Below are the code and all the weights of a small trained network. Each question names an input and a class and asks about switching units off, where a switched-off unit gives its printed mean instead of its output.

import numpy as np


def w(rows, s, z=0):
    codes = np.array(rows[::2]) - 128.0
    scale = np.full(codes.shape[1], s)
    scale[-1] = z or s
    return codes * scale


def norm(h):
    return h / np.sqrt((h * h).mean(-1, keepdims=True) + 1e-5)


def f(y):
    return y / 2 * (1 + np.tanh(0.7978845608 * (y + 0.044715 * y**3)))


def log_softmax(a):
    a = a - a.max(-1, keepdims=True)
    return a - np.log(np.exp(a).sum(-1, keepdims=True))


def net(x, mask):
    res = np.array(x, float).reshape(1, 5) / 4 @ E
    u = 0
    for l in range(2):
        y = f(norm(res) @ A[l][:, :-1].T + A[l][:, -1])
        res = res + np.where(mask[u : u + 5], y, B[l][:, -1]) @ B[l][:, :-1]
        u += 5
    return log_softmax(norm(res)[-1] @ U[:, :-1].T + U[:, -1])


A, B = {}, {}
E = w([
[101,62,113,197],'x0',
[102,83,254,94],'x1',
[125,166,127,183],'x2',
[190,154,96,127],'x3',
[194,214,151,140],'x4',
],0.005)
A[0] = w([
[158,171,89,144,217],'0.n0',
[195,167,2,88,3],'0.n1',
[193,164,75,96,212],'0.n2',
[193,173,147,119,6],'0.n3',
[108,103,25,207,112],'0.n4',
],0.01,0.003)
B[0] = w([
[80,138,156,106,221],'0.n0',
[182,82,166,146,253],'0.n1',
[105,126,244,144,247],'0.n2',
[160,185,58,79,157],'0.n3',
[90,123,99,180,243],'0.n4',
],0.011,0.0043)
A[1] = w([
[129,149,157,110,53],'1.n0',
[234,45,194,117,252],'1.n1',
[134,254,146,194,127],'1.n2',
[175,99,177,202,222],'1.n3',
[160,76,135,53,246],'1.n4',
],0.0077,0.0033)
B[1] = w([
[181,164,32,133,128],'1.n0',
[130,75,176,106,254],'1.n1',
[58,118,123,57,175],'1.n2',
[55,105,220,1,231],'1.n3',
[127,36,200,59,180],'1.n4',
],0.0056,0.0063)
U = w([
[147,65,245,65,213],'0',
[212,174,52,160,3],'1',
[68,91,29,251,220],'2',
[102,38,69,47,80],'3',
[234,191,62,208,39],'4',
[142,254,101,34,72],'5',
[184,144,64,72,33],'6',
],0.0098,0.0054)

Each question gives the input, the list of numbers given to net, and the class t.
The units are the neurons (one row each of A and B). Each row of codes is followed by its name. A weight is (code - 128) times the scale printed after its matrix; where a second scale follows, it is the last column's (A, B and U).
mask holds one flag per neuron, layer by layer. A switched-off neuron (its flag False) gives its mean, the last column of its row in B, instead of its output. The means were averaged over made-up inputs and are rounded, as every weight is.
A unit's drop is (log p(t) with every unit on - log p(t) with that unit switched off) / (log p(t) with every unit on - log p(t) with every unit switched off).
The circuit of an input: a set's keep is (log p(t) with only the set's units on - log p(t) with every unit switched off) / (log p(t) with every unit on - log p(t) with every unit switched off). Starting from all 10 units, units are removed one at a time, each time the one whose removal leaves the highest keep (on an exact tie, the one counted first), for as long as the keep stays at least 0.8.
units of the circuit, in order: the units of the circuit, biggest drop first
k most important neurons: the k neurons with the biggest drops, biggest first
k most important neurons of layer l: the k neurons of layer l with the biggest drops, biggest first
drop of u: that unit's drop, to one decimal
input [-4,3,7,5,0], class 5: units of the circuit, in order : 0.n3, 0.n1
input [-3,2,6,6,8], class 5: units of the circuit, in order : 0.n3
input [4,-1,-6,-4,-1], class 2: units of the circuit, in order : 0.n1, 0.n2, 1.n3, 1.n1
input [0,1,5,-5,6], class 5: 2 most important neurons : 0.n1, 0.n2
input [-7,0,7,-5,4], class 5: 2 most important neurons : 0.n1, 0.n3
input [-2,2,1,4,2], class 5: 2 most important neurons : 0.n3, 0.n1
input [8,1,-2,1,5], class 2: 3 most important neurons : 0.n1, 0.n2, 0.n4
input [-5,1,6,5,3], class 5: 2 most important neurons of layer 0 : 0.n3, 0.n0
input [4,-3,-7,0,-7], class 2: 2 most important neurons of layer 0 : 0.n4, 0.n1
input [2,-1,-6,-6,-8], class 2: 3 most important neurons of layer 1 : 1.n3, 1.n1, 1.n2
input [7,4,4,8,-1], class 2: drop of 0.n4 : 0.5
input [-6,7,7,8,1], class 5: drop of 0.n3 : 0.5
input [7,-2,2,-8,5], class 2: drop of 0.n2 : 0.1
input [-6,-8,5,3,-8], class 0: units of the circuit, in order : 0.n2
